Below is a small trained network, with its code and all its weights. Each question gives an input and a class and asks what happens when units are switched off, that is, made to give their printed mean instead of their output.

import numpy as np


def w(rows, s, z=0):
    codes = np.array(rows[::2]) - 128.0
    scale = np.full(codes.shape[1], s)
    scale[-1] = z or s
    return codes * scale


def f(y):
    return y / 2 * (1 + np.tanh(0.7978845608 * (y + 0.044715 * y**3)))


def log_softmax(a):
    a = a - a.max(-1, keepdims=True)
    return a - np.log(np.exp(a).sum(-1, keepdims=True))


def net(x, mask):
    res = np.array(x, float).reshape(1, 5) / 4 @ E
    y = f(res @ A[0][:, :-1].T + A[0][:, -1])
    res = res + np.where(mask, y, B[0][:, -1]) @ B[0][:, :-1]
    return log_softmax(res[-1] @ U[:, :-1].T + U[:, -1])


A, B = {}, {}
E = w([
[16,112,151,151,135,201],'x0',
[126,137,123,131,112,126],'x1',
[76,135,124,96,153,2],'x2',
[126,143,125,115,120,134],'x3',
[117,78,219,80,70,127],'x4',
],0.021)
A[0] = w([
[12,113,123,157,121,169,162],'N0',
[121,204,34,192,196,134,253],'N1',
[32,133,119,149,154,151,112],'N2',
[207,99,172,159,85,148,250],'N3',
[179,161,132,177,139,219,215],'N4',
[64,146,150,94,154,4,174],'N5',
],0.013,0.012)
B[0] = w([
[54,110,168,118,120,173,216],'N0',
[132,146,73,253,189,130,252],'N1',
[68,145,172,160,179,165,191],'N2',
[164,137,85,52,115,151,208],'N3',
[181,76,139,182,91,180,220],'N4',
[101,166,136,140,109,49,227],'N5',
],0.019,0.032)
U = w([
[253,138,30,172,130,109,244],'0',
[210,129,93,45,82,150,252],'1',
[157,185,35,172,166,30,55],'2',
[143,163,116,85,55,27,158],'3',
[106,100,116,203,120,216,97],'4',
[83,60,158,73,70,214,139],'5',
[32,207,110,171,206,113,6],'6',
[24,146,188,92,92,92,4],'7',
],0.013,0.0028)

Each question gives the input, the list of numbers given to net, and the class t.
The units are the neurons (one row each of A and B). Each row of codes is followed by its name. A weight is (code - 128) times the scale printed after its matrix; where a second scale follows, it is the last column's (A, B and U).
mask holds one flag per neuron, in row order. A switched-off neuron (its flag False) gives its mean, the last column of its row in B, instead of its output. The means were averaged over made-up inputs and are rounded, as every weight is.
A unit's drop is (log p(t) with every unit on - log p(t) with that unit switched off) / (log p(t) with every unit on - log p(t) with every unit switched off).
The circuit of an input: a set's keep is (log p(t) with only the set's units on - log p(t) with every unit switched off) / (log p(t) with every unit on - log p(t) with every unit switched off). Starting from all 6 units, units are removed one at a time, each time the one whose removal leaves the highest keep (on an exact tie, the one counted first), for as long as the keep stays at least 0.8.
units of the circuit, in order: the units of the circuit, biggest drop first
most important unit: the unit with the biggest drop
k most important neurons: the k neurons with the biggest drops, biggest first
drop of u: that unit's drop, to one decimal
input [-2,1,8,2,7], class 3: units of the circuit, in order => N1, N0
input [0,-5,-7,-3,7], class 1: 3 most important neurons => N3, N1, N0
input [-4,3,0,-7,-3], class 0: most important unit => N5
input [0,5,0,-7,-7], class 0: 3 most important neurons => N0, N5, N2
input [0,2,-8,6,3], class 1: 4 most important neurons => N1, N3, N0, N2
input [-4,-4,2,-6,-2], class 2: 2 most important neurons => N4, N0
input [-2,-7,-2,-8,5], class 1: 2 most important neurons => N1, N0
input [-7,-5,-4,-5,1], class 1: 2 most important neurons => N1, N3
input [-1,-7,1,-8,8], class 3: 3 most important neurons => N1, N4, N0
input [-4,-8,8,7,4], class 3: drop of N1 => 0.9
input [6,3,3,-7,8], class 7: drop of N1 => 0.5
input [-1,-3,-5,8,0], class 0: drop of N2 => 0.1
input [-2,-1,0,-7,-7], class 0: 3 most important neurons => N5, N0, N2
input [-8,5,8,2,7], class 3: units of the circuit, in order => N1
